Below are the code and all the weights of a small trained network. Each question names an input and a class and asks about switching units off, where a switched-off unit gives its printed mean instead of its output.

import numpy as np


def w(rows, s, z=0):
    codes = np.array(rows[::2]) - 128.0
    scale = np.full(codes.shape[1], s)
    scale[-1] = z or s
    return codes * scale


def f(y):
    return y / 2 * (1 + np.tanh(0.7978845608 * (y + 0.044715 * y**3)))


def log_softmax(a):
    a = a - a.max(-1, keepdims=True)
    return a - np.log(np.exp(a).sum(-1, keepdims=True))


def net(x, mask):
    res = np.array(x, float).reshape(1, 6) / 4 @ E
    y = f(res @ A[0][:, :-1].T + A[0][:, -1])
    res = res + np.where(mask, y, B[0][:, -1]) @ B[0][:, :-1]
    return log_softmax(res[-1] @ U[:, :-1].T + U[:, -1])


A, B = {}, {}
E = w([
[105,110,218,174,216,69,74,89,199,101,143,101],'x0',
[116,21,116,130,92,107,151,146,96,17,72,10],'x1',
[129,118,115,133,146,140,134,133,124,140,119,119],'x2',
[125,119,147,118,124,122,123,126,112,117,146,146],'x3',
[128,124,137,128,121,124,123,127,119,132,134,130],'x4',
[94,152,46,176,130,5,155,110,89,140,182,117],'x5',
],0.015)
A[0] = w([
[134,167,64,122,48,201,139,129,86,168,137,192,229],'neuron 0',
[120,138,174,153,192,108,101,110,174,161,139,123,128],'neuron 1',
[125,112,71,116,66,165,144,117,89,101,127,128,122],'neuron 2',
[121,106,210,148,237,51,103,115,182,119,131,73,95],'neuron 3',
[130,189,119,137,161,76,129,131,127,203,146,198,157],'neuron 4',
[103,186,99,76,102,145,107,138,156,85,124,137,157],'neuron 5',
[123,122,162,127,126,209,125,126,137,126,125,142,255],'neuron 6',
[120,76,142,131,87,183,137,131,135,36,105,69,153],'neuron 7',
[110,93,65,139,119,5,134,125,96,68,134,66,61],'neuron 8',
[118,133,64,145,142,51,121,117,95,151,149,136,162],'neuron 9',
[136,175,192,112,139,201,121,129,158,185,126,183,228],'neuron 10',
[141,102,122,116,107,130,134,120,110,167,140,118,129],'neuron 11',
[142,108,159,113,100,174,107,121,128,91,107,94,86],'neuron 12',
],0.016,0.0093)
B[0] = w([
[103,68,41,134,56,220,201,105,152,135,152,130,227],'neuron 0',
[176,164,188,120,147,71,46,123,91,122,144,134,207],'neuron 1',
[155,178,134,118,128,65,93,186,81,107,108,116,191],'neuron 2',
[98,86,148,253,151,160,134,47,171,120,109,123,253],'neuron 3',
[51,181,184,92,125,133,156,49,156,159,167,121,224],'neuron 4',
[143,137,112,118,139,158,129,90,91,184,124,109,150],'neuron 5',
[160,139,140,159,125,202,37,120,60,117,132,112,189],'neuron 6',
[126,110,207,73,69,212,171,125,125,147,129,73,226],'neuron 7',
[201,61,32,209,120,80,138,133,66,140,126,165,245],'neuron 8',
[97,170,120,74,154,84,200,112,179,149,141,136,212],'neuron 9',
[165,108,21,156,182,90,38,114,116,73,84,154,222],'neuron 10',
[146,106,117,92,150,132,135,143,128,167,109,133,142],'neuron 11',
[77,126,160,146,111,175,148,171,180,145,145,114,173],'neuron 12',
],0.02,0.034)
U = w([
[150,75,32,206,125,164,120,61,76,115,123,149,223],'0',
[49,193,58,46,112,110,195,117,135,177,188,158,176],'1',
[131,176,153,152,225,114,14,112,115,60,104,143,90],'2',
[60,198,207,148,213,24,147,73,171,169,180,148,155],'3',
[132,138,177,47,64,197,142,240,69,134,105,43,154],'4',
[178,120,69,93,92,58,210,242,42,151,120,126,11],'5',
[89,74,254,175,121,190,138,147,169,108,98,47,2],'6',
],0.0083,0.0024)

Each question gives the input, the list of numbers given to net, and the class t.
The units are the neurons (one row each of A and B). Each row of codes is followed by its name. A weight is (code - 128) times the scale printed after its matrix; where a second scale follows, it is the last column's (A, B and U).
mask holds one flag per neuron, in row order. A switched-off neuron (its flag False) gives its mean, the last column of its row in B, instead of its output. The means were averaged over made-up inputs and are rounded, as every weight is.
A unit's drop is (log p(t) with every unit on - log p(t) with that unit switched off) / (log p(t) with every unit on - log p(t) with every unit switched off).
The circuit of an input: a set's keep is (log p(t) with only the set's units on - log p(t) with every unit switched off) / (log p(t) with every unit on - log p(t) with every unit switched off). Starting from the 12 units with the biggest drops (on a tie, the unit counted first), units are removed one at a time, each time the one whose removal leaves the highest keep (on an exact tie, the one counted first), for as long as the keep stays at least 0.8.
circuit, biggest first: the units of the circuit, biggest drop first
unit that matters most: the unit with the biggest drop
k most important neurons: the k neurons with the biggest drops, biggest first
drop when u is switched off: that unit's drop, to one decimal
input [1,8,1,0,8,-2], class 6: unit that matters most => neuron 7
input [0,3,3,5,-1,0], class 4: circuit, biggest first => neuron 3; neuron 10
input [0,0,-1,-3,3,8], class 1: 2 most important neurons => neuron 9; neuron 3
input [4,0,-4,-8,-7,5], class 3: 2 most important neurons => neuron 0; neuron 10
input [-1,8,-7,-5,-5,2], class 5: 2 most important neurons => neuron 8; neuron 3
input [6,1,5,3,4,-4], class 6: 2 most important neurons => neuron 8; neuron 3
input [7,-8,7,-3,1,-2], class 2: drop when neuron 10 is switched off => 0.4
input [7,0,8,-1,-7,-8], class 2: drop when neuron 10 is switched off => 0.8
input [4,-1,-3,-3,-4,1], class 3: drop when neuron 10 is switched off => 0.1
input [-8,4,-2,-4,-7,1], class 5: 2 most important neurons => neuron 3; neuron 2
input [3,-6,8,-5,-3,0], class 2: drop when neuron 10 is switched off => 0.6
